Here is a tiny trained network, its code and every weight. The questions are about switching its units off for an input and a target symbol, where a switched-off unit gives its printed mean instead of its output.

import numpy as np


def w(rows, s, z=0):
    codes = np.array(rows[::2]) - 128.0
    scale = np.full(codes.shape[1], s)
    scale[-1] = z or s
    return codes * scale


def softmax(a):
    e = np.exp(a - a.max(-1, keepdims=True))
    return e / e.sum(-1, keepdims=True)


def log_softmax(a):
    a = a - a.max(-1, keepdims=True)
    return a - np.log(np.exp(a).sum(-1, keepdims=True))


def net(x, mask):
    ids = ['ΞΠΦαβγεηθμστ'.index(c) for c in x.split()]
    T = len(ids)
    res = E[ids] + P[:T]
    u = 0
    for l in range(3):
        r = res
        for j in range(2):
            rows = slice(2 * j, 2 * j + 2)
            q, k, v = (r @ M[l][rows].T for M in (Q, K, V))
            z = softmax(np.where(np.tri(T) > 0, q @ k.T / 2**0.5, -1e9)) @ v
            o = O[l][rows]
            res = res + np.where(mask[u + j], z, o[:, -1]) @ o[:, :-1]
        u += 2
    return log_softmax(res[-1] @ U[:, :-1].T + U[:, -1])


Q, K, V, O = {}, {}, {}, {}
E = w([
[115,131,153,105,69,158,68,122,146,86],'Ξ',
[123,166,155,94,105,193,123,174,178,56],'Π',
[84,92,109,35,98,205,132,140,149,103],'Φ',
[106,53,110,154,161,160,128,122,174,193],'α',
[184,104,91,149,130,88,78,176,215,139],'β',
[110,115,140,169,54,128,205,123,72,145],'γ',
[150,151,155,87,103,132,94,53,186,105],'ε',
[108,148,194,114,169,100,97,160,93,222],'η',
[115,145,176,29,40,35,89,113,148,65],'θ',
[205,103,160,108,101,167,100,124,8,171],'μ',
[103,150,40,122,60,127,154,183,104,217],'σ',
[162,191,153,118,157,66,131,96,4,167],'τ',
],0.02)
P = w([
[164,133,222,126,64,149,111,105,208,255],'0',
[135,99,109,143,124,162,157,187,193,80],'1',
[121,84,110,154,138,125,164,176,183,75],'2',
[121,80,97,158,164,100,157,176,182,62],'3',
[118,67,91,171,176,66,153,186,171,55],'4',
[120,70,88,177,176,64,156,191,164,35],'5',
],0.0084)
Q[0] = w([
[130,198,169,71,140,60,69,145,138,78],'L0H1',
[188,94,129,218,68,106,203,220,110,172],'L0H1',
[167,42,164,134,122,144,94,110,166,83],'L0H2',
[132,64,123,88,77,170,19,190,253,149],'L0H2',
],0.011)
K[0] = w([
[161,154,200,68,58,118,127,157,114,97],'L0H1',
[110,98,144,233,247,10,80,141,112,132],'L0H1',
[225,164,151,70,43,183,145,89,116,157],'L0H2',
[95,158,174,65,114,174,118,119,191,239],'L0H2',
],0.011)
V[0] = w([
[139,213,106,113,37,126,142,188,82,124],'L0H1',
[109,105,194,193,95,100,22,212,102,94],'L0H1',
[255,65,115,27,97,49,123,131,59,129],'L0H2',
[146,110,110,211,177,197,50,16,95,175],'L0H2',
],0.006)
O[0] = w([
[86,45,132,254,173,103,151,79,143,244,2],'L0H1',
[104,69,157,177,157,172,88,82,75,108,160],'L0H1',
[6,185,73,157,52,86,122,187,180,119,110],'L0H2',
[170,89,109,161,123,105,213,97,147,157,158],'L0H2',
],0.0069,0.0034)
Q[1] = w([
[154,98,135,82,164,195,56,90,250,78],'L1H1',
[90,50,119,160,123,154,138,142,112,157],'L1H1',
[86,125,70,237,105,131,215,158,146,134],'L1H2',
[140,189,149,143,146,111,194,135,33,195],'L1H2',
],0.011)
K[1] = w([
[143,173,113,139,43,254,137,70,168,179],'L1H1',
[159,108,162,177,182,54,62,135,167,155],'L1H1',
[129,150,108,137,27,70,127,76,56,68],'L1H2',
[111,111,54,149,221,46,117,181,75,39],'L1H2',
],0.0094)
V[1] = w([
[74,120,165,85,86,150,183,58,65,90],'L1H1',
[106,209,254,111,230,206,186,187,130,148],'L1H1',
[40,178,134,7,134,103,160,126,114,151],'L1H2',
[130,152,150,104,239,131,192,145,176,157],'L1H2',
],0.007)
O[1] = w([
[207,184,50,32,173,172,246,143,200,254,45],'L1H1',
[98,140,236,65,183,38,139,252,146,146,249],'L1H1',
[147,199,129,130,31,184,114,121,71,64,151],'L1H2',
[134,144,107,238,78,158,210,163,126,54,119],'L1H2',
],0.0081,0.0018)
Q[2] = w([
[97,144,67,145,112,106,175,132,6,190],'L2H1',
[150,158,136,107,114,129,98,115,185,73],'L2H1',
[103,75,137,76,139,137,110,92,228,94],'L2H2',
[146,183,164,129,204,86,173,155,118,88],'L2H2',
],0.013)
K[2] = w([
[161,173,50,116,214,113,158,101,21,39],'L2H1',
[131,102,141,120,88,202,107,142,207,165],'L2H1',
[171,168,215,184,46,193,55,111,213,248],'L2H2',
[123,153,139,163,251,255,144,160,165,112],'L2H2',
],0.0076)
V[2] = w([
[58,135,76,204,99,132,195,209,124,35],'L2H1',
[76,8,74,41,77,200,172,122,215,109],'L2H1',
[152,102,81,179,173,226,2,214,109,130],'L2H2',
[19,60,111,114,137,246,202,147,3,199],'L2H2',
],0.0074)
O[2] = w([
[137,153,221,98,98,157,118,113,235,141,1],'L2H1',
[196,97,143,199,101,101,72,196,133,167,155],'L2H1',
[127,28,65,5,13,95,151,123,112,162,99],'L2H2',
[157,106,108,112,154,2,111,133,140,15,131],'L2H2',
],0.0092,0.0049)
U = w([
[177,85,105,82,144,130,104,110,42,127,47],'Ξ',
[91,109,202,43,163,108,66,167,130,150,142],'Π',
[230,191,133,51,57,129,115,180,87,96,161],'Φ',
[193,39,178,186,112,112,253,100,146,122,210],'α',
[103,89,120,90,121,163,90,92,185,155,144],'β',
[170,145,132,88,197,132,48,113,138,72,92],'γ',
[146,146,113,151,112,182,135,117,117,144,152],'ε',
[109,155,87,98,124,143,172,73,136,86,253],'η',
[96,161,122,103,108,141,26,150,101,115,41],'θ',
[46,143,65,148,69,58,121,163,188,142,43],'μ',
[160,88,148,63,117,164,38,77,135,48,112],'σ',
[108,155,142,122,114,138,69,123,209,121,136],'τ',
],0.0059,0.0043)

Each question gives the input, a string of symbols that net reads in full, and the target symbol t.
The units are the heads (2 rows each of Q, K, V and O). Each row of codes is followed by its name. A weight is (code - 128) times the scale printed after its matrix; where a second scale follows, it is the last column's (O and U).
mask holds one flag per head, layer by layer. A switched-off head (its flag False) gives its mean, the last column of its rows in O, instead of its output. The means were averaged over made-up inputs and are rounded, as every weight is.
A unit's drop is (log p(t) with every unit on - log p(t) with that unit switched off) / (log p(t) with every unit on - log p(t) with every unit switched off).
The circuit of an input: a set's keep is (log p(t) with only the set's units on - log p(t) with every unit switched off) / (log p(t) with every unit on - log p(t) with every unit switched off). Starting from all 6 units, units are removed one at a time, each time the one whose removal leaves the highest keep (on an exact tie, the one counted first), for as long as the keep stays at least 0.8.
circuit, biggest first: the units of the circuit, biggest drop first
unit that matters most: the unit with the biggest drop
heads that matter: for each layer, one digit per head in row order, 1 if its drop is at least 0.15 and else 0, layers parted by /
input γ ε α, target γ: heads that matter	00 / 00 / 01
input γ γ θ, target γ: circuit, biggest first	L2H2, L1H1
input Ξ γ θ Ξ ε, target Ξ: unit that matters most	L2H1
input η Φ θ Ξ α, target η: heads that matter	10 / 10 / 10
input β γ γ, target σ: heads that matter	00 / 10 / 00
input γ Φ Ξ ε, target γ: heads that matter	00 / 00 / 01
input γ α Φ α Π, target γ: heads that matter	10 / 01 / 01
input σ Φ Φ α, target σ: heads that matter	10 / 10 / 01
input τ Φ Φ β Π σ, target σ: circuit, biggest first	L1H1, L2H1, L2H2
input θ γ Π, target θ: heads that matter	01 / 01 / 10
input Φ Π β τ γ, target η: heads that matter	00 / 00 / 10
input η α μ ε, target η: circuit, biggest first	L2H1, L1H1
input θ Π Π Π Ξ α, target θ: circuit, biggest first	L0H2, L1H2
input α α α α η α, target α: circuit, biggest first	L0H2
input ε α Ξ, target ε: circuit, biggest first	L2H2, L2H1
input η α γ, target Φ: heads that matter	10 / 00 / 00
input β α α γ α, target β: circuit, biggest first	L2H2, L1H1
input σ η Φ, target σ: circuit, biggest first	L1H1, L2H2, L0H1
input α γ α, target α: circuit, biggest first	L0H2, L1H2, L0H1
input Π γ Φ Φ α, target Π: unit that matters most	L1H1
input ε Φ τ α Π, target ε: heads that matter	00 / 00 / 01
input η Ξ α ε Ξ, target η: heads that matter	10 / 10 / 10
